Here are made-up nodes, facts about them, and rows of numbers that follow some of those facts. Name the node behind each unnamed row.

Named rows:
flina: [  2 -10  -1  28   3   2  -5   4   3   0   6   2  -2   9  -3   0  -3 -12
   2  -9   9  16   2  -6  11   8  -7   5   8  10   1   5  17  -3   3  -6
   6   1  -9  -7   2  -2  -5   1   0  -1  -5   0   1  -2]
lugon: [  3  -7   1   9   2   2  -7   9   4   0   6  -3   0   5  -2  -3  -2  -4
   7  -8   7   0   5  -1  11  14  -5   6  11   9  10   0  19  -3   0  -3
   2   1 -10  -5   3   0  -7  -1  -1  -4  -4   1  -2   6]
staplal: [ -4   0   0   4   4   2   0   1  -7   2   5  -7   5   1   3  -6   1   1
   4   9   8 -12   5  -2  -8   2   0  -4   4  -1  11 -11  18   1   4  -3
   5   3   3  -4   4   0   5   1   0   5   0   0  -2  -2]
getem: [ -2  -1   1   4   4   2  -1   1  -8  -1   6  -8   4   2   3  -5   1   0
   3   8   7 -16   5  -2  -9   2   1  -5   4  -1   8  -9  15   0   2  -3
   6   3   2  -5   1   1   3   0  -1   4   0   0  -3   1]
graplor: [-6  3 -1 -5  0 -3  3 -1  3  3 -1 -4 -2  1  1  1  6 -7  3  0 -6  5 -2  2
  1  3 -1  4  8 -2 -4  1 11 -3 -2 -7 -2 -5  2  2  9 -6  0 -3 -1 -3 -2 -2
  3 -2]
grilidrom: [ 2 -3 -4  4 -2  1 -1  2  2 -6  3  2  3 -1 -2 -2 -1 12  0  2  2  5  0 -8
 -8 -7  0 -4 -3 -1  6 10 -1  2  0  3 -1 -2  2  1  1  1 -1 -1  0 -3  6  4
 -2  6]
lenos: [  4 -14  -8  12  -1   7  -6  -6  15   3   2   3  -2   6  -1  -3   2 -22
  13  -9   2  25   4   1   8   7  -5   0 -12  13  -3  20  11   1   6  -7
  -2   2 -11  -4   2  -2  -2   9  -1  -2 -10  -1  -5  -3]
kadol: [ 3 -2  0  2  0 -4 -3  1 -4 -1  3 -1  0 -2  1  2  2 -1 -2 -1  0  1  3 -3
  0 -5  1 -1  1  3  2  5 -2  0 -1  0  0 -1  2 -2  1  0  0  2  1  3  2  0
  0  3]
nuzak: [ 2 -3  0  1  2 -2 -4 -2 -5 -2  3 -3  1  0  2  2  0 -7 -4  1 -1 -3  3  1
 -1  1  2  2  1  3  0  3 -1 -2 -2  3  2 -1  1 -1 -4 -1  1  3  0  3 -1 -2
  0  4]
sevok: [-1  1  0  2  0 -2  1  1 -7 -2  3 -3 -2  1  3  1 -2 -2 -6  1  6 -6 -2 -1
 -1 -7  1  0  7  0 -4 -2 -2  0 -4  7  1  0  3 -1  0 -3  1 -2  0  3  3  1
  4 -2]
fogratru: [-5  5 -1  1  0  5  0 -1  5 -1 -3  9  3  2 -4 -4 -7 11  3  0 -2 -8 -1 -1
 -1  1  2 -3 -4 -2  0  5 -4  0  7  6  2 -2  0  1  0  3 -6 -2 -1 -4  1  4
 -4 -5]
taklum: [  0  -4  -1  25   1   9   4  -1  -8  11  -3  14   0   3   0  -5 -13  18
  -2   0  10   6  -9  -2   7  -6  -5  -4   3   3 -16 -15  -2   7   2 -14
  -5   4  -4  -1  -3   2   0   0  -2   6   1  -7  10 -12]
zorim: [  0   4   4   2   1   3   4  -2  -1   5  -2  -1  -1   2   1  -3  -4  -6
  -3  -4   1  -5  -2   4   9  11  -2   1  -5  -1  -1 -11  -1   4  -3   3
   2   8  -2   1  -5   5   1   2  -1   1  -2  -2  -3  -7]
klesus: [ -3   2  -5  -6  -3  -6   6   3  -6   0   2  -2  -4   0  -1   2   9  -4
   2  -5  -4  17   1  -6  -5  -2  -2   0  11   0   7  -2  10  -2  -1 -12
  -4  -4   3   3  11  -6   3  -1   2  -2   2   3   4   5]
plodre: [-12   2   4 -17  -4  -4   1  -4  18  11   0  -5  -3   1  10   3  -2  -5
  -2   5   0 -20  -3  14  -7   8  11   0  -2  -5   5 -13   5  -4 -11  15
  -7   2   0   0   3  -1   7  -6  -2  -2   1   3   6   6]
kleman: [  3  -9  -4   7   3   5   1 -20  -2   2  -3   4   2   0   1  -4   7 -12
   9   6  -8  17   6  -9  -8  -4  -2  -5 -24   1  -7   6  -3   2   7 -15
   3  -1   2   1   2   0   6  12   2   7  -6  -9  -8 -16]
skesu: [  8  -6  -6  14  -5   1   5  -3  10  -8   4   1  -7   3  -5   7   8 -15
   4   2   9  20   6   8   5 -16  -4  -3 -13   5 -10  10 -15   3   5  -9
  -5   1   2  -2   2  -3   2   4   1  10  -3  -2  10  -4]
nutes: [ -4   2   0  21  -1 -10   6  -3   1  -4   0   8  -2   1  -4   4   6  11
  -4   8  -3  18  -4  -2   3 -14  -3   6  13  -5 -20  -3  -4  -3   4 -10
   7 -11   6   2   5  -6   1  -5   4   6   4  -1  10  -4]
gritu: [ -3   2  -7  -7  -7  -3   6  -2   9  -5   1  -7  -2   1  -1   6  15 -15
   5  -4  -6  17   1   1  -4  -4   0   2  -2  -3   1   8   2  -2  -3  -2
  -3  -1   1   4  12  -8   2   0   1  -4   0   3   0   3]

There are 2 kinds of fact about the nodes: μ, Θ.
bazos -μ-> lenos; befur -μ-> reflamal; bifludu -μ-> budonak; botril -μ-> klava
brezo -μ-> befur; bribros -μ-> leskis; budonak -μ-> deskeplan; buplom -μ-> sevok
dasto -μ-> fevo; deskeplan -μ-> kliklal; donam -μ-> refan; dragrinin -μ-> kitrukis
dratrar -μ-> dudrem; dridul -μ-> stalu; drobril -μ-> grosom; droskem -μ-> gritu
druflunin -μ-> klirul; dudi -μ-> bifludu; dudrem -μ-> kufli; festeren -μ-> gravuk
fevo -μ-> sipem; flata -μ-> pidek; flopir -μ-> flumor; fogel -μ-> gofak
funetrar -μ-> klugru; gaplu -μ-> dratrar; getem -μ-> staplal; gofak -μ-> skesin
gogrol -μ-> stopla; gragri -μ-> toflenor; grevogron -μ-> kleman; gritu -μ-> tudrifar
groso -μ-> treklo; grosom -μ-> mafu; gudon -μ-> doskate; gugik -μ-> tedo
guskan -μ-> gogrol; kitrukis -μ-> gugik; klava -μ-> lugon; klelon -μ-> grevogron
klemotras -μ-> liplu; kliklal -μ-> nutes; klirul -μ-> treta; klugru -μ-> drobril
kufli -μ-> klimom; leskis -μ-> donam; liplu -μ-> fogel; lugon -μ-> flina
mafu -μ-> traga; mezul -μ-> sugre; miskes -μ-> skesu; mozul -μ-> plafum
pabu -μ-> getem; plaflem -μ-> dragrinin; plodre -μ-> flopir; refan -μ-> buplom
saklam -μ-> druflunin; sevok -μ-> peses; skesin -μ-> tubo; skudren -μ-> groso
stalu -μ-> fotros; staplal -μ-> stoza; steplam -μ-> festeren; stiplor -μ-> droskem
stoza -μ-> gragri; tedo -μ-> mozul; tezo -μ-> legel; tibalo -μ-> taklum
toflenor -μ-> saklam; tosu -μ-> tezo; traga -μ-> tibalo; treklo -μ-> vopi
triros -μ-> stiplor; tubo -μ-> tosu; tudrifar -μ-> miskes; vuban -μ-> brezo
ziber -μ-> bribros; zoklogo -μ-> steplam; bapak -Θ-> tedo; bazos -Θ-> fevo
bazos -Θ-> klugru; bestar -Θ-> gudon; bestar -Θ-> druflunin; bestar -Θ-> dagasas
botril -Θ-> bapak; brabro -Θ-> voskol; brofal -Θ-> flumor; dagasas -Θ-> tuflu
dagasas -Θ-> klelon; dera -Θ-> gugik; deskeplan -Θ-> fogratru; difol -Θ-> flumor
dogrur -Θ-> steplam; dogrur -Θ-> pidek; dogrur -Θ-> druflunin; donam -Θ-> madror
druflunin -Θ-> flata; dudrem -Θ-> zorim; dudrem -Θ-> duzo; duzo -Θ-> taklum
fevo -Θ-> brofal; fevo -Θ-> vopi; fevo -Θ-> plodre; fogratru -Θ-> tubo
fogratru -Θ-> druflunin; fotros -Θ-> madror; gogrol -Θ-> klirul; graplor -Θ-> libem
grilidrom -Θ-> guskan; gritu -Θ-> toflenor; grosom -Θ-> tedo; gudon -Θ-> kugu
guskan -Θ-> flata; kadol -Θ-> naskon; klelon -Θ-> tuflu; klemotras -Θ-> gravuk
klesus -Θ-> zoklogo; klesus -Θ-> toflenor; klimom -Θ-> zorim; klirul -Θ-> flemak
klizeskik -Θ-> bapak; klizeskik -Θ-> klirul; klizeskik -Θ-> zuflo; klugru -Θ-> kugu
klugru -Θ-> tudrifar; kubram -Θ-> voskol; kubram -Θ-> toflenor; kugu -Θ-> steplam
lepofus -Θ-> miskes; lepofus -Θ-> sozak; leskis -Θ-> siplipan; lostu -Θ-> gugik
madror -Θ-> dibin; mafu -Θ-> taklum; mafu -Θ-> dibin; mezul -Θ-> kufli
molen -Θ-> plegrul; molen -Θ-> brezo; mulopla -Θ-> zuston; naskon -Θ-> budonak
niklir -Θ-> votram; nuluk -Θ-> stopla; nutes -Θ-> legel; nuzak -Θ-> kufli
pefles -Θ-> zuflo; pegus -Θ-> niklir; pegus -Θ-> tubo; pegus -Θ-> plaflem
plaflem -Θ-> dudrem; plaflem -Θ-> dasto; plafum -Θ-> klemotras; plaklus -Θ-> legel
plaklus -Θ-> tezo; plestor -Θ-> tubo; plestor -Θ-> gudon; plibus -Θ-> gogrol
plibus -Θ-> plafum; postasu -Θ-> bapak; refan -Θ-> drobes; refan -Θ-> nuzak
reflamal -Θ-> dragrinin; risuk -Θ-> legel; risuk -Θ-> brofal; risuk -Θ-> graplor
risuk -Θ-> toflenor; roklesti -Θ-> niklir; rurostok -Θ-> sozak; rurostok -Θ-> pabu
saklam -Θ-> pekladral; saklam -Θ-> gudon; sipem -Θ-> guskan; siplipan -Θ-> brabro
skesu -Θ-> rivefur; skesu -Θ-> donam; skudren -Θ-> zuston; steplam -Θ-> taklum
stiplor -Θ-> bapak; stiplor -Θ-> klirul; stiplor -Θ-> pegus; stopla -Θ-> stalu
stopla -Θ-> duzo; sugre -Θ-> pegus; taklum -Θ-> klelon; tedo -Θ-> libem
tosu -Θ-> fogel; totras -Θ-> gugik; traga -Θ-> diparun; traga -Θ-> plestor
trarigror -Θ-> traga; triros -Θ-> fogratru; triros -Θ-> depi; tubrol -Θ-> votram
tubrol -Θ-> triros; tubrol -Θ-> plaklus; tubrol -Θ-> gravuk; tudrifar -Θ-> gudon
tudrifar -Θ-> duzo; tuflu -Θ-> tezo; veflok -Θ-> flata; votram -Θ-> druflunin
vuban -Θ-> bazos; ziber -Θ-> triros; zoklogo -Θ-> botril; zuflo -Θ-> tuflu
zuflo -Θ-> fogratru

Name these rows:
No name comes twice in this set of rows, the named rows included.
[ -8  -2  -7  13  -7  12   8 -14  26   3   1   7  -1   8   0  -6  -1 -11
   7   5  11   4   1   5  -3  -4   2  -8 -27   2  -9   9  -5   6   6   6
   0   6  -1   0   3   1   3   5  -2   0  -3   4  -2 -14]  pidek
[ -1   4   2 -18   2   0  -2  18  -7   1   2  -9  -2   4  -3  -1   0  -4
   8 -13  -3 -10   6   2   3  20  -6   7  16   3  23  -2  26  -2  -1  -6
  -1   1  -8  -3   7  -1  -8  -5  -2 -11  -7   5  -5   8]  botril
[ -7   4  -5 -21  -4  15   4 -11  25  -6   0  -7   8   3   3 -11   1  -3
  11   7   4 -21   2   6 -12   7   6  -6 -25  -2   6  11  -3   5   0  21
  -1   6  -2   3  -2  -1  -1   0  -5 -10  -3   5 -14  -1]  flata
[-16  -3  -3  14  -4  -1   6 -15  23  13   1   7  -8   8   8   3  -5 -16
  -6   4   7  -3  -6   7  -3  -1   6   1  -6   2 -17  -6   1  -4  -9   8
  -1  -3   3  -2   9  -8   5  -3   2   1  -2  -1  12 -15]  flumor
[  1   7   3   8  -1  -6   2   5  -4  -6  -1   8   2  -2  -7   0   1  20
  -5   4  -3  -5  -2  -4   2 -12   0   1   8  -8  -4   1 -11  -1  10   4
   6  -5   6   3  -2   3  -3  -5   2   0   9   4   1  -1]  deskeplan
[  1   3   5 -29   4  -5   1   0  -6  -1  -2  -4  -3  -3  -2   6   4   3
   0  -9 -16   0   5  -7  -8  10  -2   8   7  -3  16  -7   1  -5  -7 -10
  -2  -6  -1   7   2   0  -3  -4   4 -11  -2  -3  -6   3]  zoklogo
[ -5  -7  12  -5   2 -14   2 -10  22  12   3  13  -5   1   2  13   7  -5
   0   9  -8  11   4  -5  -7   3   5   6  -6 -10  14 -15   2 -10  -3  -3
   2  -8   0   4   3   7  13  -5   8  -2   0  -3   1  -2]  fevo
[ -9   4   1  13   3  10   5  -1   7   0   2   6   8   7  -1 -13  -7  18
   7  12  11 -20  -1  -6  -9   4   1  -5  -1  -4   3  -8  11   4   8   5
   7   1  -4  -3   0   3  -1  -4  -2  -3   2   4  -7  -8]  druflunin
[ -5  -3  -3  27   3   1   3  -3  -5   4   6   4   2   6   1  -5  -1  -5
   1   7  13   0   2  -6  -3  -5  -3  -5   1   3  -4  -7  15   1   7 -10
   9   1   3  -5   6  -3   4   2   3   8  -1  -1   1 -11]  treta

Now the same nodes, written a new way:
Named rows:
peses: [ 2  2 -4  3  1 -3 -2  4 -4 -5  5 -1 -3 -3]
tudrifar: [  3  -2   6  -7   9 -12   3   6  -1   9  -8   3   8   8]
kleman: [ 3  1 -1  3  0 -5  1  3 -2 -4  5 -1  0 -4]
tedo: [ -4   2  -3  -2   0 -31   2   7   3  13  -5  -6  16  10]
totras: [11  1 -2  2  2  2  1  6 -1 -7  3 -2  0 -4]
nutes: [ 0  1 -2  2  3 11  5  0 -5  4  3 -9 -2 -2]
plestor: [-1 -4  1  3  5 17  0 -2 -4 -1  3  2  3 -3]
dragrinin: [  4   2   2  -5   0 -30  -1   5   2   5  -2   5   7   6]
taklum: [-16  -1   7   4   8   3   1   0  -2   4   2  -1  -4  -5]
roklesti: [ 8 -2 -3  2  0 19 -1 -3 -4 -1  6  3  6 -4]
niklir: [ 0 -2 -1  3 -1  8 -2 -5 -5  0  8  6  7 -5]
tubrol: [ 9 -2 -4  2  3 33  2 -3 -5  0  3 -2  4 -3]
treven: [ 3  1 -1  3  1 -4  1  3 -2 -4  5 -1  0 -4]
plaklus: [-5  0  0  2  4  9  4 -1 -5  4  2 -7 -3 -2]
zuflo: [-7 -4  0  3  4 15  1 -4 -6  3  4  0  4 -4]
mozul: [  9   2   1  -4   1 -19   1   6   2   4  -2   3   7   5]
vuban: [ 7  1  3 -5  1  8  2 -2  0  2 -5  0 -5  4]
klizeskik: [ 2 -2 -7  5  3 21  2  2 -1 -1  0 -9  6 -1]
guskan: [ 2 -3  0 -3 -4  7 -4 -8  0  4  0 11  5  1]

Which node is each row?
No name comes twice in this set of rows, the named rows included.
[-1 -4 -1  3  3 16 -1 -2 -4 -2  4  3  6 -4]  pegus
[ 4 10  8  2 -1 23 -5 -1 15 12 -3  7 -6 -2]  drobril
[ -6  -9  16  -1 -10  -7  -6 -22  -3  -6 -15  -8   6  -1]  tubo
[ 3  7  5  1 -1 13 -3  0 11  7 -2  4 -4 -1]  tibalo
[ -2   0   0  -3  -4 -18  -1   2   5  -3  -1   6  -2   2]  pabu
[  0   7  13   2   7  46  -3   0  17  13  -9   3 -10  -2]  mafu
[ 1 -2  3 -2 -4  6 -2 -7  0  2 -5  1  2  2]  klemotras
[-7 -1  3  3  6 -9  2  4 -2 -3  3 -2 -3 -4]  madror
[-15  -3   6   3   7  -5   2   1  -4   1   1  -1  -2  -3]  duzo
[ 9 -1 -5 -3  2  5  1  5  4  6 -8 -3 14  9]  stiplor
[  1   5 -13  -2  -1   9  -8  -1  -6  -1  -5  -3 -16  12]  leskis
[-10   2  -7   6  -1  -4   2   2   0   2   3 -12   4  -1]  graplor
[ 13  -4   9  -3  -9  -3  -2  -9   2 -12 -15 -14   0   0]  tosu
[-11  -3   5   3   7   1   2   0  -5   0   2  -1  -3  -4]  kugu
[10  4 -2  0 -1  7  4  0 -6  1  6 -5 -5 -4]  difol

